Below is a small trained network, with its code and all its weights. Each question gives an input and a class and asks what happens when units are switched off, that is, made to give their printed mean instead of their output.

import numpy as np


def w(rows, s, z=0):
    codes = np.array(rows[::2]) - 128.0
    scale = np.full(codes.shape[1], s)
    scale[-1] = z or s
    return codes * scale


def f(y):
    return y / 2 * (1 + np.tanh(0.7978845608 * (y + 0.044715 * y**3)))


def log_softmax(a):
    a = a - a.max(-1, keepdims=True)
    return a - np.log(np.exp(a).sum(-1, keepdims=True))


def net(x, mask):
    res = np.array(x, float).reshape(1, 2) / 4 @ E
    y = f(res @ A[0][:, :-1].T + A[0][:, -1])
    res = res + np.where(mask, y, B[0][:, -1]) @ B[0][:, :-1]
    return log_softmax(res[-1] @ U[:, :-1].T + U[:, -1])


A, B = {}, {}
E = w([
[118,90,84,165,61,110,162,84,148,138,161],'x0',
[172,120,116,166,153,176,164,141,5,178,104],'x1',
],0.012)
A[0] = w([
[89,123,219,116,97,90,29,75,165,152,158,2],'N1',
[110,21,17,157,21,104,224,94,116,94,202,46],'N2',
[77,140,123,113,150,103,45,99,207,50,136,63],'N3',
[81,164,164,134,120,54,90,149,199,39,136,62],'N4',
[157,151,197,80,173,134,52,161,104,88,79,12],'N5',
[86,235,254,99,180,119,70,245,91,90,60,143],'N6',
[150,164,171,47,189,156,90,211,119,87,91,26],'N7',
[226,105,128,179,131,166,149,149,43,187,76,20],'N8',
],0.0053,0.0055)
B[0] = w([
[165,64,176,190,120,136,126,128,135,132,4,139],'N1',
[91,141,117,164,162,86,75,95,152,180,96,192],'N2',
[140,96,147,136,120,164,150,134,98,93,93,194],'N3',
[156,101,158,138,111,135,138,144,93,98,101,195],'N4',
[109,96,124,237,156,69,73,64,151,150,10,152],'N5',
[122,147,96,121,144,99,105,122,142,158,159,253],'N6',
[124,125,115,155,152,93,88,90,139,154,72,169],'N7',
[184,78,179,141,95,157,112,161,104,124,79,189],'N8',
],0.018,0.0065)
U = w([
[97,147,84,155,158,87,99,59,157,176,117,30],'0',
[170,83,190,137,98,165,155,155,115,91,103,48],'1',
[110,196,81,71,117,144,165,156,141,117,253,255],'2',
],0.016,0.0081)

Each question gives the input, the list of numbers given to net, and the class t.
The units are the neurons (one row each of A and B). Each row of codes is followed by its name. A weight is (code - 128) times the scale printed after its matrix; where a second scale follows, it is the last column's (A, B and U).
mask holds one flag per neuron, in row order. A switched-off neuron (its flag False) gives its mean, the last column of its row in B, instead of its output. The means were averaged over made-up inputs and are rounded, as every weight is.
A unit's drop is (log p(t) with every unit on - log p(t) with that unit switched off) / (log p(t) with every unit on - log p(t) with every unit switched off).
The circuit of an input: a set's keep is (log p(t) with only the set's units on - log p(t) with every unit switched off) / (log p(t) with every unit on - log p(t) with every unit switched off). Starting from all 8 units, units are removed one at a time, each time the one whose removal leaves the highest keep (on an exact tie, the one counted first), for as long as the keep stays at least 0.8.
circuit, biggest first: the units of the circuit, biggest drop first
top k neurons: the k neurons with the biggest drops, biggest first
drop when u is switched off: that unit's drop, to one decimal
input [2,-3], class 2: circuit, biggest first	N5, N7
input [3,-3], class 2: circuit, biggest first	N5, N7
input [-6,6], class 0: circuit, biggest first	N6
input [-4,4], class 0: top 3 neurons	N6, N4, N3
input [-5,-6], class 1: top 3 neurons	N4, N3, N2
input [-8,8], class 0: top 3 neurons	N6, N5, N7
input [3,2], class 2: top 3 neurons	N5, N7, N1
input [-5,-7], class 1: top 2 neurons	N4, N3
input [3,-1], class 2: top 2 neurons	N5, N7
input [-1,2], class 2: drop when N5 is switched off	0.0
input [4,-5], class 1: drop when N3 is switched off	0.2
input [0,3], class 2: drop when N4 is switched off	0.2
